[[127 114 139 105 111 146]
 [126 114 132 122 137 117]
 [126 127 148 114 128 111]] => 146, 126

[[122 117 110 145 129]
 [115 125 131 146 121]
 [117 106 123 137 135]] => 129, 117

[127 142 138 128 102 129 126] => 126, 127

[[110 132 136 124 142 143 119]
 [142 125 111 124 104 122 109]
 [144 120 123 135 123 116 143]] => 119, 144

[[127 123 150 126 138 143 124]
 [135 134 120 134 121 125 131]
 [134 140 121 118 136 126 141]] => 124, 134

[131 133 122 120 100] => 100, 131

[121 149 145 119 154 150 104] => 104, 121

[139 156 132 133] => 133, 139

[148 142 149 139 141] => 141, 148
---
[107  99 145 128 143 125 152] Answer: 152, 99

[123 131 103 114 123 134 135] Answer: 135, 103

[130 120 115 146 131  99] Answer: 146, 99

[[124 129 120 131 125 148 140]
 [127 126 123 126 125 142 155]
 [122 132 136 128 129 137 106]] Answer: 155, 106

[152 131 128 147] Answer: 152, 128

[131 102 141 105 118] Answer: 141, 102

[138 118 134 133 106 141] Answer: 141, 106

[106 105 131 135] Answer: 135, 105
---
[[126 106 131 156]
 [128 125 128 131]
 [127 136 126 113]]	156, 127

[104 117 147 110 109 122 131]	131, 104

[149 106 123 143]	143, 149

[[129 125 124 120 140 132 132]
 [129 123 131 132 132 131 118]
 [129 112 115 119 152 135 132]]	132, 129

[120 135 133 120 102 112]	112, 120

[[125 131 131 140 144 138]
 [151 138 123 124 129 142]
 [119 147 122 120 138 117]]	138, 119
---
[[126 121 102  98]
 [132 109 117 113]] ⇒ 121

[[129 122 125 152 138 129 133]
 [119 113 122 122 122 119 127]] ⇒ 138

[[114 126 106 127 129 136 123]
 [124 116 121 121 133 111 115]] ⇒ 129

[[119 137 132 131 133]
 [147 107 124 113 121]] ⇒ 132

[[131 120 151 124 114]
 [127 129 152 131 111]] ⇒ 151

[[149 114 142 118 124 125 127]
 [145 111 134 114 119 123 128]] ⇒ 124

[[109 157 126  99]
 [121 130 124 122]] ⇒ 157
---
[131 157 136 135 147] ⇒ 136

[[140 136 150 135 133]
 [140 126 116 140 131]
 [156 142 106 149 143]] ⇒ 106

[[117 121 129 140 154]
 [132 116 128 139 140]
 [122 149 126 131 122]] ⇒ 126

[104 110 141 130 123] ⇒ 141

[[122 129 126 122 106]
 [127 157 114 124 125]
 [126 125 139 130 107]] ⇒ 139

[149 113 100 103 119] ⇒ 100
---
[[136, 111, 153, 136],
 [136, 102, 150, 132]]: 102

[127, 134, 123, 151, 124, 108, 119]: 124

[[139, 101, 128, 127, 128, 141, 136],
 [136, 109, 129, 130, 129, 105, 126]]: 129

[[141, 127, 127, 127, 131, 113, 125],
 [111, 129, 130, 129, 136, 105, 132]]: 136

[137, 154, 124, 123, 116, 135, 112]: 116

[109, 115, 150, 130, 134, 123, 108]: 134
---
array([[145, 134, 129, 118, 139, 142, 150],
       [114, 146, 108, 111, 110, 149, 131],
       [122, 131, 112, 132, 128, 130, 129]])
139

array([[148, 110, 133, 124],
       [139, 133, 147, 143],
       [152, 132, 139, 133]])
110

array([[130, 130, 128, 129, 129, 101, 128],
       [127, 126, 129, 129, 129,  99, 128],
       [132, 129, 128, 127, 128, 119, 136]])
129

array([[116, 148, 121, 117, 127],
       [122, 148, 120, 124, 150],
       [123, 148, 127, 131, 139]])
121

array([[145, 105, 118, 103, 110, 133],
       [114, 147, 137, 151, 145, 123],
       [136, 117, 123, 114, 118, 131]])
103

array([[118, 131, 123, 148, 116, 126],
       [135, 108, 131, 128, 132, 131],
       [122, 151, 125, 126, 125, 126]])
148

array([[125, 106, 105, 145],
       [127, 121, 112, 141],
       [143, 131, 113, 146]])
106

array([[140, 127, 128, 147, 128, 129],
       [151, 126, 129, 155, 131, 132],
       [131, 128, 128, 124, 129, 124]])
147
---
[148 104 115 127] Answer: 127, 148

[100 140 141 157 119 145] Answer: 145, 100

[[154 155 114 112 139 152]
 [151 150 115 117 141 153]] Answer: 152, 151

[130 125 122 149 119 129] Answer: 129, 130

[133 102 111 122] Answer: 122, 133

[137 123 101 118] Answer: 118, 137
